Below is a small trained network, with its code and all its weights. Each question gives an input and a target symbol and asks what happens when units are switched off, that is, made to give their printed mean instead of their output.

import numpy as np


def w(rows, s, z=0):
    codes = np.array(rows[::2]) - 128.0
    scale = np.full(codes.shape[1], s)
    scale[-1] = z or s
    return codes * scale


def norm(h):
    return h / np.sqrt((h * h).mean(-1, keepdims=True) + 1e-5)


def f(y):
    return y / 2 * (1 + np.tanh(0.7978845608 * (y + 0.044715 * y**3)))


def softmax(a):
    e = np.exp(a - a.max(-1, keepdims=True))
    return e / e.sum(-1, keepdims=True)


def log_softmax(a):
    a = a - a.max(-1, keepdims=True)
    return a - np.log(np.exp(a).sum(-1, keepdims=True))


def net(x, mask):
    ids = ['γδζθλξπστ'.index(c) for c in x.split()]
    T = len(ids)
    res = E[ids] + P[:T]
    r = norm(res)
    for j in range(2):
        rows = slice(3 * j, 3 * j + 3)
        q, k, v = (r @ M[0][rows].T for M in (Q, K, V))
        z = softmax(np.where(np.tri(T) > 0, q @ k.T / 3**0.5, -1e9)) @ v
        o = O[0][rows]
        res = res + np.where(mask[j], z, o[:, -1]) @ o[:, :-1]
    y = f(norm(res) @ A[0][:, :-1].T + A[0][:, -1])
    res = res + np.where(mask[2:26], y, B[0][:, -1]) @ B[0][:, :-1]
    return log_softmax(norm(res)[-1] @ U[:, :-1].T + U[:, -1])


Q, K, V, O, A, B = {}, {}, {}, {}, {}, {}
E = w([
[153,195,116,57,180,134,84,156,133,247,107],'γ',
[237,96,111,37,58,202,126,108,104,91,107],'δ',
[109,184,118,114,185,215,136,49,219,104,72],'ζ',
[75,83,152,56,110,100,181,86,161,247,122],'θ',
[210,71,96,143,134,128,125,179,1,80,70],'λ',
[87,150,235,122,159,122,103,90,58,182,196],'ξ',
[127,103,103,248,217,182,113,198,84,174,93],'π',
[138,212,88,150,124,55,192,133,135,71,25],'σ',
[216,167,105,145,189,120,213,171,192,174,155],'τ',
],0.015)
P = w([
[23,130,32,90,81,122,137,176,140,72,255],'0',
[54,124,96,64,134,144,152,212,113,106,165],'1',
[89,133,43,106,165,134,109,118,103,122,179],'2',
[67,123,142,87,143,148,145,181,115,123,124],'3',
[118,141,89,110,150,144,124,84,81,129,144],'4',
[91,115,174,99,134,151,144,169,115,126,102],'5',
[123,117,112,133,133,140,143,71,98,148,121],'6',
[112,113,197,110,129,147,143,158,119,142,83],'7',
[149,124,134,148,136,138,116,58,100,151,112],'8',
[132,107,207,129,126,151,138,131,123,155,65],'9',
[168,121,140,169,126,136,113,35,104,164,105],'10',
[171,117,221,134,135,158,122,110,113,160,53],'11',
[193,121,133,172,135,138,102,8,110,188,86],'12',
],0.013)
Q[0] = w([
[205,119,211,117,186,85,124,76,129,194,31],'head 1',
[121,113,210,128,113,86,117,254,208,61,131],'head 1',
[163,152,57,186,102,36,97,116,162,105,212],'head 1',
[103,98,190,102,126,178,101,204,195,91,149],'head 2',
[209,155,212,153,165,190,214,129,101,186,25],'head 2',
[100,146,194,83,103,48,113,188,107,102,40],'head 2',
],0.0085)
K[0] = w([
[167,106,198,170,92,152,117,89,133,177,45],'head 1',
[51,124,155,57,127,186,154,215,120,111,116],'head 1',
[70,77,40,106,119,105,48,100,154,112,181],'head 1',
[31,128,148,71,121,122,144,254,127,84,107],'head 2',
[165,105,208,141,128,127,118,99,122,161,30],'head 2',
[160,131,206,122,142,183,179,164,154,131,124],'head 2',
],0.0095)
V[0] = w([
[41,81,91,182,118,183,75,129,61,109,102],'head 1',
[134,115,146,62,70,189,47,80,148,136,191],'head 1',
[237,2,146,157,185,168,122,136,78,157,129],'head 1',
[117,95,62,137,73,230,125,105,161,99,91],'head 2',
[102,88,106,89,37,92,157,183,119,154,75],'head 2',
[184,140,61,133,171,135,116,198,184,140,160],'head 2',
],0.0082)
O[0] = w([
[202,161,157,104,61,196,102,188,160,192,109,13],'head 1',
[53,98,103,72,111,171,180,151,118,151,36,1],'head 1',
[106,132,72,88,180,182,106,157,207,67,154,155],'head 1',
[99,167,203,211,105,180,108,125,175,93,79,88],'head 2',
[153,169,36,162,113,186,124,4,115,102,134,141],'head 2',
[160,102,171,147,137,129,168,131,180,2,125,185],'head 2',
],0.0097,0.0047)
A[0] = w([
[125,82,97,64,45,97,115,112,43,81,75,150],'neuron 1',
[149,106,77,129,56,60,168,106,116,111,134,140],'neuron 2',
[113,109,151,129,51,126,161,111,226,186,201,104],'neuron 3',
[136,72,104,152,196,158,111,158,127,135,141,153],'neuron 4',
[127,97,126,144,172,182,93,92,158,83,133,159],'neuron 5',
[57,99,182,61,120,141,62,101,167,168,199,163],'neuron 6',
[140,91,161,96,198,137,99,141,123,102,161,48],'neuron 7',
[134,109,179,157,134,144,69,100,99,154,241,151],'neuron 8',
[143,205,210,125,131,121,65,157,117,180,117,117],'neuron 9',
[133,217,102,121,91,173,45,152,68,164,77,122],'neuron 10',
[82,36,148,58,94,147,52,154,108,148,50,112],'neuron 11',
[40,139,168,119,137,78,161,59,140,121,109,90],'neuron 12',
[150,136,77,146,150,142,215,96,188,150,122,121],'neuron 13',
[124,121,118,40,68,121,112,80,169,114,195,214],'neuron 14',
[97,180,81,152,139,72,170,181,119,51,122,39],'neuron 15',
[179,149,199,144,101,136,153,180,228,80,114,3],'neuron 16',
[155,240,122,119,52,149,96,160,114,194,75,123],'neuron 17',
[197,73,104,56,77,172,116,110,156,169,171,123],'neuron 18',
[11,71,114,81,145,171,150,204,188,130,145,138],'neuron 19',
[110,101,171,181,190,129,40,118,85,157,126,210],'neuron 20',
[70,73,129,95,73,178,107,45,184,158,18,20],'neuron 21',
[146,102,169,154,92,132,95,96,47,108,120,149],'neuron 22',
[135,126,125,184,137,124,76,215,99,66,163,120],'neuron 23',
[132,2,132,149,107,127,161,191,112,182,103,81],'neuron 24',
],0.0088,0.0031)
B[0] = w([
[170,82,144,135,134,40,93,67,107,144,61,190],'neuron 1',
[142,166,115,116,166,161,97,206,118,89,185,207],'neuron 2',
[216,146,175,152,180,149,131,135,130,79,40,139],'neuron 3',
[111,116,172,99,134,127,161,112,103,129,111,248],'neuron 4',
[125,109,117,97,145,103,187,130,109,105,105,243],'neuron 5',
[196,131,123,177,171,198,134,121,139,38,97,217],'neuron 6',
[116,99,130,56,168,118,106,105,110,126,120,223],'neuron 7',
[123,125,134,97,59,63,188,83,102,85,136,214],'neuron 8',
[181,164,97,137,148,149,77,84,121,188,116,176],'neuron 9',
[72,128,170,107,61,158,106,116,197,211,168,187],'neuron 10',
[114,126,215,171,189,115,169,116,162,203,89,172],'neuron 11',
[92,136,90,74,171,99,167,165,133,123,64,222],'neuron 12',
[184,165,121,107,99,184,125,142,96,175,89,254],'neuron 13',
[198,107,142,168,195,127,88,211,100,57,126,192],'neuron 14',
[58,112,83,131,160,177,79,129,117,143,111,216],'neuron 15',
[147,133,144,123,207,161,98,103,108,108,113,179],'neuron 16',
[66,16,105,192,160,106,2,64,157,102,195,178],'neuron 17',
[168,132,169,138,202,152,115,170,80,159,163,181],'neuron 18',
[162,114,153,77,55,76,207,129,253,66,180,186],'neuron 19',
[111,151,116,140,109,131,191,140,91,100,199,241],'neuron 20',
[149,174,98,94,172,83,114,137,134,194,183,202],'neuron 21',
[184,127,112,81,93,194,148,93,130,197,91,170],'neuron 22',
[109,134,145,142,163,114,131,79,115,212,78,212],'neuron 23',
[130,202,120,135,159,113,85,243,145,99,176,128],'neuron 24',
],0.0081,0.0044)
U = w([
[102,125,70,46,128,26,62,194,163,209,144,4],'γ',
[219,98,150,99,100,155,35,131,208,85,76,6],'δ',
[54,164,142,113,81,166,159,87,214,140,40,133],'ζ',
[169,145,86,97,156,100,191,186,94,92,75,189],'θ',
[127,144,47,132,107,165,69,82,54,195,99,59],'λ',
[168,109,156,95,1,67,173,87,157,146,187,239],'ξ',
[95,90,231,187,139,104,129,168,160,198,92,29],'π',
[62,93,92,140,145,52,57,97,114,38,124,187],'σ',
[157,181,82,136,143,200,109,193,169,87,198,216],'τ',
],0.0074,0.0014)

Each question gives the input, a string of symbols that net reads in full, and the target symbol t.
The units are the heads (3 rows each of Q, K, V and O) and the neurons (one row each of A and B). Each row of codes is followed by its name. A weight is (code - 128) times the scale printed after its matrix; where a second scale follows, it is the last column's (O, A, B and U).
mask holds one flag per unit, heads first, then neurons. A switched-off unit (its flag False) gives its mean, the last column of its rows in O or B, instead of its output. The means were averaged over made-up inputs and are rounded, as every weight is.
A unit's drop is (log p(t) with every unit on - log p(t) with that unit switched off) / (log p(t) with every unit on - log p(t) with every unit switched off).
The circuit of an input: a set's keep is (log p(t) with only the set's units on - log p(t) with every unit switched off) / (log p(t) with every unit on - log p(t) with every unit switched off). Starting from the 12 units with the biggest drops (on a tie, the unit counted first), units are removed one at a time, each time the one whose removal leaves the highest keep (on an exact tie, the one counted first), for as long as the keep stays at least 0.8.
circuit, biggest first: the units of the circuit, biggest drop first
unit that matters most: the unit with the biggest drop
k most important neurons: the k neurons with the biggest drops, biggest first
heads that matter: for each layer, one digit per head in row order, 1 if its drop is at least 0.15 and else 0, layers parted by /
input σ σ θ τ σ τ π τ σ ζ, target σ: circuit, biggest first => [head 1]
input σ γ λ, target λ: circuit, biggest first => [neuron 23; head 1]
input ζ τ τ γ τ γ δ δ τ, target ζ: heads that matter => 11
input δ δ σ, target ζ: circuit, biggest first => [head 2; head 1]
input ξ θ π λ γ δ τ τ θ τ ξ γ θ, target γ: circuit, biggest first => [head 1; neuron 21]
input σ σ σ γ τ, target ξ: circuit, biggest first => [head 1; neuron 8]
input σ γ τ σ θ λ λ θ γ, target τ: 2 most important neurons => [neuron 6; neuron 1]
input π τ π ζ γ τ τ σ, target σ: circuit, biggest first => [neuron 15; head 1]
input ξ ξ τ δ θ δ, target ζ: circuit, biggest first => [head 1; head 2]
input τ π τ γ σ ξ σ τ δ, target ξ: heads that matter => 11
input τ θ τ θ σ λ, target λ: heads that matter => 01
input γ λ λ ζ θ ξ τ τ δ, target σ: heads that matter => 10
input τ σ τ π τ σ τ τ, target ξ: circuit, biggest first => [head 1; neuron 8; neuron 6]
input θ γ δ τ ζ γ θ σ τ, target λ: heads that matter => 11
input λ τ θ δ τ θ γ τ ζ, target θ: heads that matter => 00
input γ π π θ, target δ: unit that matters most => head 1
input τ θ σ ζ ζ τ, target π: circuit, biggest first => [head 2; head 1]
input λ γ λ θ θ, target τ: heads that matter => 10
input γ θ π δ ζ δ δ θ ξ λ θ π, target τ: heads that matter => 10
input σ γ σ σ ξ θ ξ τ τ γ, target σ: circuit, biggest first => [head 1]
input σ τ σ λ ξ δ λ π δ, target τ: heads that matter => 11
input τ σ σ γ λ, target ξ: heads that matter => 10
input δ τ γ ξ, target θ: circuit, biggest first => [neuron 6; neuron 12]
input ζ θ ξ, target π: circuit, biggest first => [head 1; head 2]
input ζ θ σ ξ γ ξ θ δ, target γ: heads that matter => 11
input ξ π ξ, target π: circuit, biggest first => [head 1; neuron 11]
input λ λ ζ π γ π τ π, target τ: heads that matter => 10
